[128 = 0]

j150-j96: [142 132 158 128 125 170 148 119  99 130 131 107 138 160 117 114 151 113
 136 150 169 157  99 116 146]
j91-j800: [110 128  31 110 116 119 134 138 152 112  82  94 137  82 126 120 151  98
 127 126 118 110 132 134 117]
j683-j695: [118 125 113 126 107 110 107 106 140 135 136 178  98  78 201  62 102 104
 147 120 103 130 175 126 172]
j91-j800: [129 129 111 135 132 116 131 134 144 124 126 120 132 112 140 126 113 129
 134 133 120 121 138 139 136]
j907-j991: [158 127 160 120  87 131 100 136 142 128 150 161 108  86 154  90  62 134
 132 124 141 143 154 161 164]
j683-j695: [100 102 143 132 148 105 129 161 147 124 122 130 127 156 118 130 135 121
 130 129  74 122 131 126 124]
j150-j96: [112  81 142 116 141 126 118 204 133 118 142  88 143 144 108 156 130 125
 110 138 106 141 128 129 120]
j50-j723: [127 171 158 130 151 120 132  81 129 146 114 184 140 206 142 118 152  91
 134 154  85 126 121 132 152]
j50-j723: [113 147  91 150 159 119 130 173 142  97 102  68 151 154 119 145 171 115
 145 134  98 102 108 128 111]
j91-j800: [110 129 120 132 131  93 117 135 165 121 120 160 114 111 149  95 111 122
 145 115  71 111 150 138 141]
j907-j991: [125  78 124 112 130 152 138 166 104 127 163  78 131  94 100 154 135 162
 108 114 175 146 114 100 102]
j951-j966: [126 115 155 109 115 142 130 130 129 130 136 143 126 125 125  93 123 111
 131 134 130 161 128 122 154]
j91-j800: [138 145  87 130 126 147 139 133 123 111 115  74 152 107 127 135 144 117
 133 141 166 137 119 127 129]
j683-j695: [153 151 119 153 137 139 138 120 127 124 152 113 125 104 165  98 116 147
 157 131 154 113 119 133 153]
j91-j800: [134 154 120 132 147 150 137 114  99 132 120 110 145 178 128 143 177 109
 127 147 140 121 100 116 123]
j150-j96: [129 157 116 140 127 114 135  86 141 138 103 166 118 142 151 102 127 111
 145 135 102 105 132 142 144]
j50-j723: [131 148 120 110 136 126 134  93 134 147 125 170 135 151 144 108 138 101
 125 145 105 125 125 134 152]
j951-j966: [131  88 140 128 136 131 134 169 129 139 150 118 115 138 125 127 115 148
 125 131 116 107 113 138 128]
j683-j695: [100 124 192 154 139 119 155 127 145 135  65 161 116 252 110  89 154  71
 161 168  45 119 103 147 157]
j683-j695: [163 157 127 116  99 132 104  61 106 149 165 182 109  67 157 133  88 164
 110  99 185 131 155 125 124]
j91-j800: [123 110 110 149 137 138 199 128 153 123  88  77 143 139 100 105 129 115
 158 166 137 132  98 141 150]
j91-j800: [113 131 118 144 132 120 158 112 147 125  96 130 118 138 122  93 139 117
 156 132 105 114 115 128 137]
j907-j991: [117 146 125 121 141 116 123 101 128 135 128 162 128 141 134 125 148 121
 126 119 104 122 130 114 123]
j951-j966: [ 76 135 119 140 160 102 118 156 144 102  94 115 144 171 142 115 185  74
 148 135  52 135 140 104 134]
j683-j695: [ 98 129 128 141 133  97 131 138 159 118  73 136 129 171 112 130 137  95
 138 139  62 115 136 146 123]
j50-j723: [147 136 182 135 129 129 117 120 125 137 163 164 116 137 142 113  99 149
 134 123 129 133 131 134 146]
j50-j723: [122 119 138 133 130 117 129 107 124 150 124 163 114 152 156 119 122 113
 129 141 103 117 141 133 143]
j91-j800: [122 134 113 135 130 101 119 105 136 140 122 165 109 124 145 132 119 137
 126 114  99  95 143 134 116]
j951-j966: [ 88  71 123 109 126 118 128 167 135 121 133 117 116  99 109 119 137 131
 121 106 106 144 138 100 112]
j150-j96: [150 156 160 146 116 132 129  82 117 138 130 163 108 136 127 123 111 152
 137 116 150 117 122 134 124]
j907-j991: [122 155  98 141 141 114 144 106 145 125  95 129 137 146 133 122 145 109
 143 140 104 107 122 137 132]
j150-j96: [141 141 146 120 121 130 119  80 110 158 138 186 114 148 149 126 120 125
 116 131 129 121 135 132 136]
j951-j966: [ 95  97 108 107 144 109 139 172 166 121 107 121 140 141 111 111 142  97
 128 140  64 128 124 133 138]
j907-j991: [169 125 107 113 126 169 132 164 107 118 172  56 156  84 110 161 119 165
 109 131 212 142 103 130 118]
j907-j991: [159 139 153 136 113 156  96 163 102 111 163  98 125 112 137 134 117 152
 128 117 175 136 122 131 126]
j683-j695: [139 124  85 121 118 153 132 154 121 111 135  71 143  81 138 119 134 122
 132 135 173 142 124 124 137]
j907-j991: [133 136 170 138 133 132 104 159 127 116 147 133 124 151 147 105 127 122
 143 128 108 133 128 130 149]
j150-j96: [ 97 132 124 121 139 120 156  88 131 135  82 140 146 172 101 138 165  87
 124 147 105 149 126 112 124]
j683-j695: [121  97 113 112 138 133 117 176 124 118 172 102 124  83 129 123 134 157
 122 102 135 127 123 105 116]
j951-j966: [117 113 132 128 118 125 130 118 123 133 119 138 114 124 122 128 127 129
 125 120 128 130 135 120 119]
j91-j800: [134 142 117 111 127 161 166 107 113 126  91  88 165 166  60 166 167 110
 110 153 172 154  87 124 107]
j683-j695: [146 130 180 149 113 144 144 111 124 137 123 145 113 158 138  93 104 121
 151 150 138 137 121 146 163]
j951-j966: [114 165 130 135 145 116 105 109 119 112 133 135 144 131 147 139 156 116
 131 116 119 146 149 100 123]
j150-j96: [125 142 155 129 128 134 134  91 111 136 119 148 131 157 111 142 143 122
 122 129 138 145 125 114 119]
j50-j723: [132 168  95  88 119 154 121 110 122 105 130 108 167  87 108 125 161 106
 115 119 174 179 124 101 128]
j91-j800: [124 161  93 133 134 119 108 124 132 115 119 129 130 118 157 116 151 112
 139 119 110 110 136 124 129]
j683-j695: [ 93  80 105 108 142 122 124 206 141 106 126  75 142 120  96 145 155 121
 115 121  98 136 122 112 105]
j50-j723: [134 139 152 121 128 137 109 119 106 122 158 126 143 112 131 151 127 137
 113 118 163 168 145 105 124]
j951-j966: [118 103  87 120 112 138 143 160 140 108 110  77 131  82 110 113 132 124
 135 124 147 136 122 125 124]
j150-j96: [103 110 131  97 138 119 120 121 119 149 114 159 140 178 120 154 155  89
  95 145  88 140 137 120 122]
j907-j991: [ 93 110 134 149 139 102 135 126 137 128 106 141 109 147 134 118 140 120
 144 121  82 114 140 115 121]
j907-j991: [137 112 184 118 132 145 102 160 100 130 174 126 132 147 125 149 126 141
 109 125 144 156 128 115 126]
j50-j723: [132 159 162 141 143 126 125 118 132 125 129 149 133 168 133 114 137 119
 144 134 106 128 119 131 143]
j150-j96: [119 157  98 133 125 105 125  95 146 128  94 158 119 128 132 119 136 118
 136 117  98 100 134 136 119]
j150-j96: [124 112 107 119 126 169 169 143 116 109 121  52 154 104  95 116 159 118
 138 142 188 171  98 101 133]
j951-j966: [154 148 134 156 108 148 138 115 115 126 101 109 117 149 121 129 123 132
 143 139 161 109 108 151 125]
j91-j800: [138 124 147 131 121 129 121 117 115 137 144 140 119 121 128 144 111 150
 118 118 148 130 135 127 118]
j50-j723: [106 146 106 142 153 111 151 117 152 121  95 126 139 157 135 105 157  98
 153 144  83 115 120 126 142]
j951-j966: [146 120 127 140 143 139 140 159 131 136 139 108 130 155 152 112 122 123
 141 158 117 103 108 153 156]
j150-j96: [105 145  95 132 137 106 147  93 150 130  85 146 135 141 137 112 146  92
 141 141  90 121 137 128 138]
j50-j723: [110 125 103 145 149 112 153 140 152 115 109 100 136 127 118 125 139 129
 146 131 105 114 120 126 124]
j907-j991: [129 135 151 111 123 116 104 113 136 136 158 186 113 108 151  99 109 133
 126 109 108 135 148 123 145]
j683-j695: [ 81  87 134 113 158 110 136 166 138 130 106 118 150 188 104 153 165  87
 111 151  63 142 130 115 121]
j907-j991: [127 130 128 123 112 117 122 112 143 132 123 162 112 108 141  99 107 123
 134 120 114 126 143 137 142]
j951-j966: [153 194 166  99 131 129 113  76 140 134 142 191 160 151 125 121 118 108
 117 139 125 166 134 140 159]
j50-j723: [126 115  75 105 136 129 116 145 115 131 145  98 149  96 139 168 140 128
  98 129 146 128 140 118 111]
[103 131 129 131 149 115 143 119 136 134  87 136 145 197 123 136 161  80
 129 160  78 128 125 130 136]	j683-j695
[156 143 133 143 120 132 103 134 120 121 173 127 113  75 164 118  94 169
 138 104 162 119 141 130 133]	j150-j96
[ 78 116 135 187 173  69 155 133 168 125  83 134 122 186 155 120 134 104
 168 150  27  94 149 134 141]	j907-j991
[124  83 102 101 124 148 128 197 121 107 142  44 159  88  84 178 132 140
  96 128 172 162 123 118 100]	j683-j695
[141 120 116 101  98 143 112 108 105 136 152 141 112  70 118 138 116 158
 103  95 180 138 134 112 104]	j907-j991
[134 147 112 129 126 152 142 113 110 121 111  99 141 137 111 135 159 119
 130 134 163 136 106 117 118]	j91-j800
[135 124 103 116 117 161 132 163 117 105 127  69 137 102  99 123 154 132
 130 119 171 139  98 116 114]	j150-j96
[120 105  70 116 123 124 131 117 113 150 111 129 113 121 134 150 145 125
 107 126 127  89 126 127 101]	j91-j800
[103 119 127 132 170 108 142 140 144 129 142 131 139 146 136 120 148 126
 138 130  82 122 124 110 136]	j907-j991
[118 139 139 132 125 166 183 102 116 116  75  86 149 175  62 119 180  99
 144 150 164 163  79 108 123]	j150-j96
[131 122  84  98 116 144 116 144 122 109 159  89 147  40 131 131 127 139
 113 108 182 165 143 103 123]	j50-j723
[163 129 155 105 126 139  99 124  96 164 157 165 128 176 127 184 115 141
  81 139 137 108 121 153 112]	j50-j723
[121 120 118 153 139 124 135 191 155  91 122  63 139 110 121 117 125 135
 156 129 119 126 121 136 133]	j150-j96
[120 156 161 132 113 102 113  62 133 151 100 225  95 167 139 107 120 113
 132 116  81 109 145 137 130]	j683-j695
[124 142 104 108 137 129 139 105 126 134 114 128 153 140 109 153 151 112
 109 138 132 138 122 122 118]	j50-j723
[138 166  93 148 121 132 126 121 133 110 102 109 124 118 138 109 143 123
 153 122 136 101 116 137 126]	j907-j991
[129 115 102 102 121 136 101 156 114 121 155 109 132  85 127 148 134 142
 104 106 151 135 136 113 107]	j150-j96
[117 136 100 147 145  91 131 120 159 132 115 150 119 126 162 113 116 124
 145 131  75  88 144 145 139]	j91-j800
[122 165 118 167 154 108 139 125 154 116 105 135 117 161 147  91 147 124
 173 128  75  78 108 139 139]	j683-j695
[140 120 146  91 104 162  96 175 110 104 158  91 151  94 106 139 127 124
 104 120 178 188 133 115 128]	j91-j800
[152 183  97 141 148 119 131 111 149 121 128 124 151 126 152 126 125 127
 143 141 124 106 123 150 145]	j907-j991
[136 124 132 119 110 130 120 117 125 134 133 144 120 108 128 129 108 135
 119 121 143 134 139 133 127]	j907-j991
[143 175  47 126 114 137 157  84 143 123  68 108 143 115 113 122 149 105
 138 142 151 101 104 150 122]	j907-j991
[127 129  96 109 130 125 156 107 148 138 109 133 144 124 114 124 128 112
 122 146 123 129 121 139 138]	j907-j991
[ 72 116 129 147 173  79 123 137 142 137  96 160 125 209 155 135 171  84
 135 142  15  97 146 117 126]	j951-j966
[128 121 131  94 122 155 145 112 106 144 103 123 153 178  80 162 160  97
  94 155 147 154 104 126 116]	j907-j991
[134 171 127 146 129 135 157 106 149 101  96  99 154 127  99 116 135 120
 155 137 150 151 112 131 137]	j91-j800
[160 176 139 134 119 147 116 128 124 105 131 104 145 121 102 146 126 148
 130 118 172 137 110 138 115]	j951-j966
[163 147  91 110  96 162 119 117 105 122 136 100 129  73 113 140 125 151
 113 111 207 129 113 130 107]	j907-j991

j593_j411: [162 123 113 139 129 121  98 144 118 142  97 141 167 146 103 152 158 106
 130 159 145 104 129 127 135]
j99_j993: [137 222 155 112 135 135 140 123 125 129 127 113 110 116 121 123 108 148
 173  81  80 196 187 139 104]
j593_j411: [106 155 118 110 122 146 110 121 163 124 115 124 121 131 127 126  75 122
 127 106 121 132 157 112 118]
j593_j411: [121 126 145 135 137 127 138 159 135 135 122 108 161 152 155 119 141 145
 147 142 153 122 129 100 133]
j233_j434: [165 119 116 113  96 117 112 167 141 159 107 141 136 148 100 129 151  83
 118 139 128 140 121 130 122]
j593_j411: [ 77  77 109 130 135 152 116 139 148 125 119 137 151 127 119 142 111 122
  88 136 145  71 104 123 135]
j593_j411: [115 100 115 120 128 160 122  87 119 105 138 162  73 103 134 128 117 101
 115 111 129 142 109 125 144]
j99_j993: [114 151 141 112 118 145 121 126 145 112 108 122 109 122 119 128 105 144
 122 120 114 139 140 137 144]
j594_j868: [161 116 125 125 116 120 114 125 127 127 122 137 123 140 151 118 151 100
 135 131 152 141 116 112 145]
j233_j434: [116  93 112 111 132 131 131 102 138 112 146 146 104 125 124 117 124 116
 122 109 128 134 132 124 124]
j594_j868: [110 121 109 119 121 139 107 111 144 121 119 134 126 119 111 134  94 116
 103 121 128 108 134 132 124]
j594_j868: [110  97  98 121 127 143 109  92 130 114 130 149 114 109 102 137 102 108
  99 125 131 105 130 134 120]
j99_j993: [164 136 139 117 131 118 135 103 102 119 146 131 115 112 139 109 169 117
 156 106 129 174 149 131 117]
j99_j993: [119 127 134 158 138 127 130 130 124 121 125 124 123 131 160 142 131 156
 126 153 132  96  91 128 161]
j697_j462: [192 152 128 148 129  84 130 162 133 151 116 132 129 182 142 135 177 141
 179 167 119 139 125 113 147]
j697_j462: [175 161 108 169 137 111 110 105 106 138 130 140 113 133 153 149 134 125
 164 160 125 119 123 113 130]
j697_j462: [123  83 102 138 123 144 112 121 112 132 122 161 124 120 107 150 125  87
  88 142 142  98  86 136 142]
j233_j434: [ 86 132 123 121 153 145 136 103 124 107 135 147 120 112 107 144  97 134
 107  82 102 124 127 157 135]
j99_j993: [ 68 109 120 154 170 121 147  78 115  85 153 133 120 113 132 151  85 182
  93 115 113  71  95 164 159]
j593_j411: [111  92 117 138 121 130 128 151 123 147 125 127 159 130 104 138 119 116
  94 156 146  89 106 129 116]
j233_j434: [110 146  85 112 102 165  96 124 163 159 120 142 112 119 104 132  48  68
 117 115 122 130 159  94  73]
j594_j868: [124 129 160 132 139 139 139  97  87  94 132 118 122  93 141 123 148 152
 121 120 139 139 118 152 154]
j99_j993: [107 139 113  82 102 142 120 148 169 147 112 127 135 142  68 118  67  98
 110 105 115 150 177 120  85]
j99_j993: [108 164 145 173 179 133 155 100  83 111 153 129 122 106 161 152 130 175
 152 114 106 120 111 146 144]
j697_j462: [148 132 127 153 137 110 140 137 116 129 124 149 108 159 134 149 135 139
 137 150 117 124  88 134 170]
j233_j434: [147  96 113 119  93 138 108 126 124 145 126 124 123 103 108 116 138  94
 112 163 150 123 136 117  94]
j233_j434: [133 107 137 133 134 134 130 107 131 107 139 116 110 129 186 103 148 145
 160 148 164 133 131  85 141]
j697_j462: [127 170 153 141 146 135 132 138 123 124 119 109 140 124 151 133 148 165
 161 128 118 134 143 127 136]
j594_j868: [110 101 101 142 140 117 129 126 132 137 144 144 143 138 126 141 109 112
 105 121 130  93 103 129 122]
j99_j993: [132 135 149 134 143 135 131 124 113 109 120 124 124 114 132 134 170 162
 146 137 120 131 133 142 149]
j233_j434: [128 107 127 122 136 120 129 136 148 125 132 120 133 133 134 119 168 152
 150 141 126 118 148 118 120]
j594_j868: [172 158 158  97 104 111 140 191 169 152 110 106 127 179 143  92 173 136
 189 136 125 193 169  91 123]
j593_j411: [169 170 163 128 143 107 149 159 105 137 119 114 150 144 115 127 193 160
 180 133 108 170 161 141 127]
j233_j434: [146 142 135 137 109 148 103 141 132 131  93 119 119 124 130 138 139 138
 140 179 139 119 130 113 143]
j594_j868: [135 142 121 129 120 134 128 120 124 134 127 133 105 127 110 132 104 125
 136 143 119 140 141 121 115]
j593_j411: [156 135 148 164 144 130 128 119  93 112 120 135 115 130 179 140 171 144
 154 154 147 128  88 120 182]
j594_j868: [125 117 137 143 146 107 147 113 102 116 152 133 142 133 164 124 129 120
 111  94 144 127  87 140 153]
j697_j462: [127 121  86 139 122 145  80  59 123 108 130 151 100  84 140 144  93  90
  96 116 134  94 115 136 128]
j697_j462: [154 139 133 111  95 125 112 197 166 169  96 112 158 160 121 117 150 106
 141 151 137 139 145 102 112]
j233_j434: [127 133 140 145 144 130 145  74  60  98 147 144 103  83 108 147 121 135
  97 110 113 135  96 185 151]
j233_j434: [132 104 141 126 125 123 130 134 130 116 121 118 131 133 136 119 157 147
 129 151 144 121 121 126 148]
j594_j868: [133 136 127 170 150 120 149 111  68 140 156 134 138 109 130 148 122 126
 124 136 128 116  98 144 117]
j233_j434: [151 118 139 139 129 105 145 121  92 134 154 119 143 116 143 115 158 119
 127 124 142 139 113 139 117]
j594_j868: [114 134 142 166 167 114 185 122  82 132 176 137 110 123 146 139 136 159
 144 116 100 137  92 147 130]
j99_j993: [142 141 110 137 111 124 124 136 126 158 134 135 129 142 132 129  87  85
 122 129 138 135 116 107 108]
j593_j411: [177 143 117 145 142  89 124 121 122 135 138 137 134 155 159 128 164 121
 166 126 129 137 129 117 133]
j99_j993: [143 126 122 123 127 123 122 120 113 135 137 136 140 113 124 126 144  96
 120 102 129 138 128 141 113]
j697_j462: [168  84 102 133 101 104 124 150 122 167 137 134 144 147 112 119 147  82
 122 172 158 119 116 105  96]
j99_j993: [151 180 145 143 135 133 120 136 101 136 112 127 137 109 128 149 157 132
 143 119 105 141 129 154 134]
j593_j411: [114 137 155 113 129 127 131 140 143 113 117 100 146 123 131 115 146 166
 130 123 126 129 148 139 136]
j594_j868: [172 151 138 136 106 111 117 173 149 153 103 116 136 172 165 120 149 121
 157 160 146 140 117  94 149]
j697_j462: [ 95 135 137 153 157 145 144  80  89  97 149 131 109  92 145 141 102 155
 118 114 123 116 108 147 144]
j99_j993: [142  55 106  93  80 123 106 146 169 135 112 132 123 156 114  99 129  86
  99 164 173 120 122  95 129]
j697_j462: [ 65  97 111 121 139 150 142 104 131 118 151 132 125 106 101 130  69 129
  89 109 124 103 129 135 102]
j593_j411: [148  95 147 148 138 119 140 147  96 128 127 125 151 136 146 128 191 138
 136 163 159 117  97 125 153]
j233_j434: [132 156 134 145 151 124 142 100 110 113 146 136 108 134 168 129 112 135
 152 103 124 149 118 120 147]
j594_j868: [149 123 136 160 140 115 140 152 110 144 135 129 135 139 161 137 175 137
 150 154 133 118  95 121 143]
j697_j462: [133 153 127 141 137 135 130 137 121 140 122 132 128 136 125 141 122 132
 150 138 120 134 137 117 122]
j697_j462: [166 121 130 111 106 118 119 149 130 145 119 126 140 139 121 112 162  98
 138 136 144 153 142 117 115]
j593_j411: [100  78 129 163 139 136 143 115 104 114 149 136 111 109 166 137 136 140
  97 148 145  85  55 135 164]
[106  78 105 118 130 126 136 131 144 130 134 138 130 146  89 128 113 131
 115 153 134 104 136 117 112]	j594_j868
[ 93  59  95 118 154 118 147  77 106 108 171 151 138 117  87 125 101 112
  94 104 140 107 134 141  98]	j99_j993
[141 150 116 132 104 127 122 125 112 150 128 133 123 121 104 135  80  91
 102 127 125 136 118 137 109]	j233_j434
[ 72  60 116  82 112 144 135 114 162 112 151 125 118 102 104  97 106 115
  78  96 133 119 138 136 100]	j593_j411
[ 86 167 154  86 128 137 144 172 206 128 119  90 130 150 138  98 114 181
 166  95  94 157 193 106 106]	j99_j993
[113 120 148 114 122 143 116  82 131  74 124 122  84  85 153 117 141 157
 107 110 123 129 116 158 171]	j593_j411
[170 172 140 136 127 108 130 120 117 129 130 121 115 139 155 120 138 133
 166 127 124 163 140 119 134]	j593_j411
[146 128 118 112 118 121 112 127 139 132 119 129 139 137 116 121 131 108
 133 125 137 137 152 119 115]	j593_j411
[ 66 140 102 115 125 175 112  95 168 111 121 136  92 125 123 133  14 123
 112 113 126 116 149  95 119]	j233_j434
[111 146 139 137 109 150 113 152 143 139 108 109 136 117 152 131 107 128
 109 139 137 109 107 122 137]	j697_j462
[147 131 124 132 116 122 117 136 138 133 117 131 121 147 146 126 125 116
 133 141 140 130 115 111 144]	j594_j868
[136 140 141 137 125 122 118 131 125 122 117 118 145 131 161 127 131 126
 118 121 146 120 105 131 156]	j594_j868
[133 155 135 102 118 137 119 119 143 119 117 122 115 124 118 116 115 127
 140 108 119 160 166 126 120]	j593_j411
[109  97 100 109 105 134 106 161 159 158 114 136 167 136  94 133 104  76
  79 118 138  98 120 129 103]	j99_j993
[134 160 127 110 131 117 122 154 152 143 112 118 162 150  98 129 128 134
 149 115 111 139 178 127 101]	j593_j411
[148 151 125 128 126 128 133 134 126 145 136 136 108 128 127 127 139 119
 156 123 107 156 143 122 109]	j594_j868
[120 108 120 122 117 120 140 150 130 152 138 122 150 133  97 123 116 114
 110 136 131 121 132 129  94]	j593_j411
[143 118 129 124 121 111 119 150 121 139 112 119 168 127  84 137 160 133
 112 148 126 108 138 157 118]	j593_j411
[161 138 123 155 133 136 119  79  72 115 135 154  96 103 144 144 129 102
 130 133 138 140  99 134 150]	j697_j462
[113 113 123 146 124 144 113 106 110 111 119 140 108  97 123 152 120 132
  88 145 125  91  85 158 159]	j593_j411
[154 121 122 149 117 144 105 135  91 146 112 148 141 109 131 149 152  78
 107 141 148 118  86 136 140]	j99_j993
[120 123 131 134 124 133 127 109 116 112 123 121 112 109 108 136 117 157
 115 158 124 110 127 145 136]	j233_j434
[116  87 131 116 131 122 133 131 139 113 128 127 139 143 129 116 142 136
 117 132 148 117 121 124 145]	j594_j868
[162 106 119 124 117 122 115 136 110 141 117 139 144 128  95 132 165 101
 126 152 141 130 134 132 117]	j99_j993
[100  92 122 105 103 119 138 144 151 140 139 111 155 145 119 101  76 101
  83 117 159 120 121 114 106]	j233_j434
